Each row is followed by its class number.
[ -60   62  -22  164 -119    2 -227 -102 -108  -20  -15  308 -243   11
 -106 -334   26 -158  -67  -37   61  129  160   15 -115   26  135   72
  106   -1   45  124   75   79   55   43  -85   -8  -20  -86  232   32]
3
[  11  -17   77  -63   76  139   45 -145   83   95 -105 -147  -18   93
  105 -151   62  185  -37    4   -6 -132   -5  180   77   20 -155   60
  -24  118   46  149  -15   86   34   -8  -67   33  208   20   17   18]
5
[ 110  -43   10 -169  250 -187  151  219   33  -14 -120   70  -33   31
  105  -35   36   28 -175  -20   80   94  -78   35   83 -119   27  -67
  101  -73   62  -77   19  -57  -46  -11    6  -89  -98  -43 -194  -98]
1
[-114  -28  -42   -2  110  -97  -60  111    3  171   20 -122 -114   14
  -84  -68  104 -229  -58   60   48  -90  -14  189  160    9  101 -142
 -179   13  230  -22   -9  115  -78  -63  -75   -3  -66   33 -161 -213]
2
[-107   73   97   33 -198  244  353 -157  -24   49  315    4 -299 -234
   17  -26 -169  122 -187   46   -6 -230 -189  -79  274   37 -277   45
   13  344  -72  103  143   -1 -239 -192    6  303   -6  197  -99  350]
4
[ -15  124  223  328 -308  170 -416  -65 -104  227 -444  394 -270  249
 -276 -590 -229  122 -300 -410 -899    4  240   -3 -300   45  -49  164
  -54  300   62  449  332 -119  454  120  -27  163  193   90  186 -161]
2
[  33 -176  137  -62  230  -80  257  -17  158   39 -265  191  -60   35
  -11   52   84  227   -3   96   49  173  117   12   89 -126  -45 -162
  153 -126   32   80 -114  150  -38    3 -135    6  101   33  171  -54]
2
[ -54  -63  -65  -51  197   18 -164 -119  -51   85 -132  -56  -26  143
  -30  -21 -107  -35  -31    9 -117   88   79  -10   90   16   33    2
   44   29   13  101    2  129  171   78 -108   95   25  -60  183  -59]
6
[ -22  285  163  101 -126  -73 -126  101  107   71 -137   73  -33 -158
 -129 -243  -85   31  -50   64  -35  184   77  -23  108 -415   94  264
  127  145    9 -138  -61   25  -58  355 -128 -257  108 -184  124  -48]
5
[ -70  -18  196 -129   26 -256  -32  -20  238  -96 -433   97   52  132
  -72   10  -67   90   11  -20 -202  248   10  -17    6   23  168 -110
   38 -126   30  -60 -179  -94   59  163   41  101  114 -280   47 -126]
5
[ -47  -41  -26  174  -47   -7 -264 -246 -164  -85  -23   63   58  -35
   67 -198   21   -9   -5   77  128  174  150  -52   68 -184  111  -42
  -66  -51   -9   30  129  129   85  137 -210  139   79  -12  213   -9]
1
[ 127 -126  103   10  147 -178  364  125   76  -52 -212  141  -43  127
  -71 -106   56  321  -44 -155  137  185 -161  -14   -2  -69 -141 -223
 -176 -196   13 -170 -130  -95    0 -167   -9  190  -16    5 -125   -8]
4
[ -21   62   56  -22  -26  107   17 -154  104    0   -7 -240   21   10
   10 -111  -82  124  -22   80  -95 -147  -31   46  158   75 -137  108
  -43  110  -76  -26  -13   68   14  -61   10  144  172   87   20   45]
5
[-378  378 -126  170 -241  252 -558 -284   11   74  199 -409 -234  284
 -408 -136  -73 -254  281   92  -11 -100   61  148  -75  115 -220   14
 -301  179  105   44  -49  170  153 -129    8   57  -71  -87   -2   20]
1
[  54 -216   20 -166  354  -94  100  265  227  121 -298  -12  107  187
  193   47  419   80  -73   13  237   71   14 -119  -64  157  207  -63
  296 -140  139  -96  -68  386  -20   52 -151 -130  -33 -296 -151 -245]
6
[ 128  -55  -31  -94  260   56  313 -131   35  172 -126 -211  -50  -29
   66  -24  129   91  -47   53  212   84 -290   18   -5   51 -271 -184
    9  -53  118   53  -88  -54  -84 -107   84  329  -21    2  -42  241]
0
[  62   12   53  138 -108  208  145   -8   53  227   97   41   48 -107
  -33 -142  179  242  -53  169  109  -23  -83   18    1 -194   -5  -42
  -67   95   54  -42  174   67 -129  114 -125  -69  -44   95  -61   65]
6
[  42  113 -248 -210  185  -47 -254  -53   78 -105 -113  117   22  237
  -52 -206  144 -416 -108 -164  197  130 -126 -110  -89  109  115   23
  -38  -57  114 -174  -72   64  -76 -112  111 -188 -233 -126 -111 -143]
4
[ 114   29  260  -47  -60  364  161 -358   99  -15 -252  -21 -175 -232
  137  141  -25  818  -46  177  -49 -342   75  -47   85  -31 -548  396
  325  484  -10  272  201   53  -53 -145  -89  106  401  310  -62   60]
6
[ 341  -62 -114 -459  357  144 -139 -275   80    4 -190  116   23  115
  246 -283  345  203 -186   66   85 -121  -24   50   10 -103  -45  -82
   32  119  223  243  -71  116 -176   85  -32 -135  183 -202   66   -2]
3
[  21  -25   92  -71  174  -69  -16  -30  -19  -19 -224  -17   -8  -11
  159  -37  -44   92  -92   20  -36   -5  118  -33  123 -128   32   51
  225  -24   26   81  -71   78  127  -49 -161  145  145 -114  114  -42]
4
[  93  -32  116   97  -87 -283   40   25 -162  -18    9  109   40 -297
  164   -3 -234   48 -120   -2  -23   -7   44  -96  341   49  123   59
  252 -144  -77   18  124    4  248  175 -286  218  118 -172 -106  -10]
4
[ 384   80   -6  210 -406  162 -276 -233  -18 -155 -154  324    4 -122
   41 -259  152  474   84 -127  -82   39  196 -312 -164   39 -151  187
  308  352 -197  146  342   78  120  145 -157 -192  366  213  158   57]
0
[ -53   78   50 -135  -47   99  -76 -145  -10   42 -104 -202   79   94
  -28  -38 -186   26  -63    2 -153  -43  -57   16  126  -19  -59    7
   70  -38  -38    5  -15   99   74  -26   66  170   54   33   84   99]
4
[  60  -71   63   -1  133 -125  -32  -31  -51  -85 -145  122 -168   -5
   14  -27  -88   54 -153   -5   27   83  172   66  157  -53   64    7
  133    0  -23  152  -12   35  -11   33 -141   -1  122  -32  120  -23]
5
[ 304  -22  -71 -194   95 -123  -31  -74   17   -7 -295  209 -144  211
  -94 -205  107 -130  -63  -75 -137   44 -107  105  -85    0   10 -217
    9  -42   29  -26   51   99   13  -17   33 -114 -234  118   11 -198]
6
[ 106   -4   56 -123  180  172  -40 -185  -16   17 -178    4  -39   57
  137  -69  160  264  -63 -162   85 -143  -49  108 -172   13 -291   10
  159  133   82  258 -108   30  -92 -134   -8   39   95  254   31   85]
7
[-148   71   -8   79 -194  266  -62 -151   43   96  100 -138   -3  -12
 -132 -135   37  -27   72   92   79   -4  -97   -6   95   24 -185    5
  -73  260  -77  -47   73  128  -90  -10  -68   38   66  110   49  166]
4
[ 271 -110 -142 -208  248  -27   71  -16  215    7  -73   21  111   93
  134  133  285  -96   26  148  292  183 -150 -367   14  140   42 -197
   61  109   13 -176   42   85 -125   52  -72    1 -122 -257   40  -51]
5
[-178  -87  188   50 -143  -42 -195  -77  138  134  -45  152    0   31
 -215 -314   68 -111  -59   50  -20  100  -11 -102    8 -134   -7 -210
   85   65  104   41   88   80   19   62 -315   62  163 -159  226   53]
7
[  51  -61   82  148  -55  -83  -15  130 -191   46  -86  155 -150 -144
  -32  -48  -33  133  -94   -7  -27  -32  170  -51   37 -169   66   96
   99   30   57   98  200  130  119  168 -174  -79   77 -240  -24  -27]
1
[ 166   -8   32 -270  148   38  -77 -300   68  -45  -34 -233  308    5
  237   82  -47  518 -148    1   95   -8 -121   83  171  -91 -147  -58
  222  -45  -45   82 -170   70   32  -96  236  319  151  379  162  199]
7
[  79  -44  -62  -76   76  170   45 -209 -188  -13 -128   23  -55  107
   56  -36  -48  241   48   -4  -54    8  142  -70   27  -70 -202   59
  -48   69 -124  154   21   87   51   21 -151   81  134   44  152  102]
1
[ 276  -35  134 -140  -67 -195   39 -128 -156  -20 -190  591 -163 -283
  167  -24 -116  174 -241  -66  -41   74  153  -85  155  -26   92  126
  369  134 -164  214   70  -25   57  161 -164  118  -28 -100   83   42]
4
[  70   24 -166 -198  150  -68  -83 -102  250 -130 -203    4   84  143
  142 -113  252  -63  -22   25   60  187   48  -16 -150  -50   84 -142
  -33 -123  246    5 -104   47 -101   25  -83 -181   92  -72  -54 -141]
2
[  78  -53  155  124   39 -177  110   78  -31 -102 -173  144 -122  -29
   65   23  -44  107 -113   -4   34  106  113 -132  169   11   37  -75
  100  -53  -45   -9   16   57    4   31 -121  173  116  -12   50  -39]
1
[   0  -11   61 -138   70   92  146  -63   -5   92  -29   24   31   51
  152 -117  -19  213  -84  -47   25  -96  -11   15   64   -8 -158   63
   68   42  -64   73  -26   83   58  -26  -81   91   73  -33    2  139]
1
[  69   70  -53  -82   71  148   63 -165   60  -14   90 -203   82  121
   80  -26 -143   46  -66  -24 -107  -87  -46  140    6  -36 -146  -10
  -70  -76   41   -6  -83   42  122  -49   -4  250  103  204   63  122]
3
[  -2  209 -180 -158   78 -141 -212  141  304   29    2  -41   49  122
  207 -322  279 -184 -195  -10  293  140  -42  -42 -131  -58  125  -96
   60   92  292 -156    6 -113  -92  -10  102 -180   19 -124 -324  -25]
6
[ 188 -128  -23 -166  114   86  299  -98  -87   49   21   83 -203    4
   99  -13  -85   63  -94    2  -36 -201  -38   24   62  202 -232   -9
   43   73  -76  140  102   60  -15  -98   10  225   18  145   -4  132]
6
[  39   90 -102  -86   48 -117    4  123  102    3   31   20  -34  -46
  -10  -69  175 -150  -64   27  170  -19  -71   71  -70 -111   70  -69
  -80   55  165 -153  -52  -59 -103 -109   32 -157 -141 -102 -224  -49]
4
[ -87   24   68   27   15   13   82 -100    1  -95   14 -246  -51   54
   29  186 -144   19 -113   72 -149  -44   33  -13  162  -44   80 -133
  -30 -138  141   70  -32  116  -87  -41   59  241  132  130  141   52]
4
[ 278   54   -5  -11   93   49  179  495  -94  296  266  280 -144   53
  159 -214  171   71 -324  190  415   51  140 -145  143 -160  204   92
  445  -45  -17    7  274  229  -90   72 -392 -233 -137 -109   36   -9]
5
[  67 -101 -187 -326  610  -45 -159  115  300  -10 -409   86   60  375
  409 -236  349  -13 -124    6  181  281  122 -361 -252  317  129 -164
  296   61  -47   11  -37   -2   44  -67  305  -11  -66 -415 -111  -26]
5
[ -45   47  152   55  161 -111  260  214   32  140  -33 -245 -169  -98
  237   92  167   64    9   31  266 -137 -174  182   68  148 -189   15
  389  173   27   31   17    9   80 -125  103  123  -46   80 -252   43]
4
[ -95  236 -103   27 -208   96 -265   26   58   23  108 -242 -108   -2
   61 -356 -138 -169 -233 -144 -113   21  -51   64 -169  133 -212  151
    7  264  -31   81  163 -177   41  -50 -117  -93  -15  -50 -290  160]
5
[  12   41  182   80  -54  -63   34  -53  -43    7 -137   66  -79 -110
   -2   20 -254  -64 -156  -71 -248   93   80   42  168 -188   36   57
  196  -46  -58   41   13   -9   53  102 -173  111   11  171   60  -48]
3
[ -29 -110 -215 -148  277 -120 -426  249  348   37  -57  -73  573  270
  -48  131  323 -229   35  -70  400  347  -27 -362 -228  155  217 -147
  288 -255  -42 -450 -222  287  176  -95  174 -108 -318 -340 -115  -81]
3
[ 188  145  200  -52  -21   59  125    6   13   54 -194   58 -262  -75
  150  -59 -180   77  -54   23  -25 -158   49 -105  229   17 -200  190
  180  328 -116   -7  103  -59   19  -58  -55  214  219   83   -1  -21]
0
[ -47  180  -49  112  126   91 -292 -194   79   37 -206  -33   -7   60
  -49  -69   -6 -624   65    9 -282   17   49 -328  -72  107  -74   42
  246  265 -270 -164   18  139   17 -106  522  121 -357  385  168  -73]
6
[  96  -21   48  -61   59 -181 -122  -60  -87  -73 -197   74   -4   49
   28   79 -266   33 -109 -177 -117   71   70   64   74  -39   66  -42
  159 -130  -25   62  -58    6  179   30 -101  101  -15   68  112  -48]
6
[ 220   81  -28   81   82 -134  -10  -13 -150  -33 -154 -161  103  -12
  125   22 -140    5 -113 -127 -104  151   20   60   32 -293   81  -34
  195 -189  -23    0   14 -164  163   32   26  -48  -26  243   99   19]
3
[ 328  158  114  -99 -159 -126  217  468  178  274 -157  383 -132 -119
 -220   30   65 -204   -6  257  -21  -13   67 -127  213 -172  289   -8
  120  192  -83 -429   13  -27 -134   19 -253 -332 -225 -130  -42 -296]
3
[  88  143  -52  -21   74   14  -91  100  -20  -42   55 -116 -177   55
  120  140   32 -128  -35   44  149 -146   48    1   88  108   22   -1
  123  -20  173   51   38  163  -39 -109   95  -12  -89    0 -141 -116]
1
[ 196  -44  -17 -150  171   27 -240 -296 -164 -195 -238   19   52   10
  182   32  -70  295  -79 -156  -18   -7   92   44  133  166  -97  200
  230 -168   16  331 -100  248   37  179   51  113  194   35   21  -54]
5
[ 100   14  207 -134 -256   29   92  127   58  -11  158  524   50 -167
  210 -166  -29  101 -125  113 -234  -37  128 -182   85 -416  246  257
  369  155 -157  109  174  127   31  368   -2 -229  114 -397  263  107]
0
[  85   50  126 -201  181 -195  551  370   97  282  -49 -127  -60 -162
  179  290   50 -175  -28  -49   81 -102 -305 -140  133  -40  -50    6
  325  117   40 -211   84 -293 -139 -187  169 -117 -319   94 -384  -95]
4
[-425 -226 -154  373  -91  334  -30 -152    6   41  476  336  115   13
   73 -588  294  599  188  193  -43 -103  144  242 -324 -303   42  -30
 -823  142  240  131  200 -133  238  -83 -514  172  118 -191 -198 -113]
5
[ -80  -90   38 -172  269 -249  -32   12  -22  151 -404  149  -79   74
 -122   30 -156 -142  -65   25  -30  175  155  157   29  -20   17   46
  324 -165   94   99  -28   -3  302   14 -115   58   29  -84   91 -133]
2
[  30   91  145 -121  100  129  155  -97   66  -18  -57 -160   28   35
  271  -35 -143  223  -89   27  -13  -99  -76  -23  266   35 -234  178
  180   47  -97   58  -85  135  -29   -3   19  188  157  119   63   67]
5
[ 167  159  135 -152   69  176  -44 -179  182   93 -264 -208  -80  208
   82   57 -147  135   74   65  -22  -26   29  -67  246  169  -19   58
  189   91 -118  -58   29  207  112   48  -34  200  166   64  114 -116]
0
[ -27   87  115  -13   54  111   97  -22   25  173  -16 -156 -125   19
   56   16 -126   66  -16  -59  -39 -148  -73  192  134   95 -165  134
  157  107   -1  124  -10   51  122  -59   34  132   68  132  -37   36]
0
[ 151   41 -115 -120   59 -189    2  117   -5   50  -43  -14   64   -3
   86  -74   51 -145  -50   24   55  124  -82 -196  145   18  160 -200
  190  -98  -30 -172   56   88    5   48  -24  -24 -156  -56  -76  -25]
4
[  98  -54  254  -98   15 -123  -50   23  -31   89 -349  165  -80   -3
  151  -29  -81   72 -237 -209 -131   84  141  130   21 -275    7    2
  160   77   13  214  -10   -4   30  166  -79 -111   92  -27   29  -57]
7
[-170  130  -34 -109   71   58 -315  352  201   27   26 -101 -354  272
  -68 -108  132 -481  -12  -13    6   67   10   15 -152  235  196 -114
  129  232   81   53  -34  101 -155  -40  -12 -229 -185 -344  -67 -136]
7
[ 271   98  141  408 -156   91  -16  232 -288   20   28  143    6 -325
  118  100  -87  216 -138  -60  -44  -73  421  -29   88 -424  220  396
  385 -111  -97  123  187  342   69  305  -65 -312   68  173  113  -54]
1
[-187   57  -11 -168  193  361   53 -171  149  326  196   98 -113   69
  -57 -175  -37   61 -146    2 -229 -130  -19  197 -200  -30 -236  238
   60  307   64  298   16    5   56  -48   53   71 -145   86   68  145]
5
[-153   63  -73 -327  163 -182   26  298  182    6 -265  142   62  123
  151  -43  218 -258  -10 -136  117  113  -40  -95 -194 -101    9  -35
   27  156  175 -151 -171 -228 -170   13   10 -362  -27 -330 -334  -54]
1
[  81  -51  198    4  -90  -80 -175   32  -92   75 -136  204   42  -29
  116   85 -114  176 -123 -153  -92   91  130  184   73 -167  186   87
  271   32  -75  154   11  116  245  249 -221  -52  -30 -106  132  -95]
3
[ 182   64   68 -117  125  137  159 -198 -114   94 -192 -106  -59   67
  163  -12  -45  230  -55  -19   43 -101  -87   34  165   53 -219   87
  147  107 -131  142   -9   -5   67  -81   42  138   61  114   99  119]
4
[ 177    9  -14  117   95   34   13  117   27  102  -47  -95 -226   87
   53   26  182 -121   52  132  194   -3  -51 -232  150  118    4 -262
   12  152   40  -91  114  305  -95  -36   57   68  -94  -68   73  -77]
0
[-115   31  -30 -142   -3   86   90 -143    1   12  -12   41    0  186
  197  -96  -42   56  -49    7  -40  -59   50  187  -95  -37  -91  -85
   28    1   39  156  -28   67   59  107 -139   -2  134   59   80  198]
6
[ 224   67  -58 -255   95  -38  204   84    6    4 -120  163  116  -19
  111 -119   83   41 -177   18  -19   55   44   85   55 -391  168  -29
   49 -183  152  -47  -80  -36 -256  100  -89 -261   78  188    1  -35]
4
[ -10   33   22  -17  -30 -170  113  179  125   94  -14  -62   16  -61
   70 -100   87 -122 -151    7   18   90 -134  -63    3  -84   39 -149
   12   67   64 -163   18  -26  -74   33   26  -16  -72  -22 -156   36]
7
[ 113 -219  -17   26 -138   82   61 -437 -234  262  -46   -8  -56 -131
  -99 -171  130  417 -229 -171  247  198 -187  -43  134  160 -145   13
  159  127 -236  313  181  -24  -19 -129  101  166  -47   84  141  430]
0
[ 295  -36   -7  -26   96  -62   55  180  -97   75   -9  158  101  -57
  224   79   39  -46  -15  -57  272   90   10 -220  302 -104  210   58
  229 -152  -77 -106   36  189   -5  103  -73  -47 -195 -121  -86 -180]
5
[   3   20 -115 -319 -185  493  -71 -332   19  100  168   73  306  204
  197 -213   31  212 -132  -86  -77   51 -122  -36 -216 -539 -224 -145
 -261  107  155  140  -14   63 -153   64  -39   34    4   43  223  372]
3
[ 163 -138  114 -126   14 -168   38  -46 -124   86 -294  160   77   35
   72   55 -190  278 -149 -208 -299  147   79   77   31 -461  104   -7
   48   71  -67   45   90 -145  324  184 -265  -39   20 -106   83  -77]
3
[ -27  112  -13   -3  -12   98 -133 -208   94  -29   -9 -112   13   88
  177  -90    4   30    2  -26  152   40   33   41  -31  222 -159    4
  147   17 -129   92  -50  102   89  -25   51   78   50  105  -37  144]
7
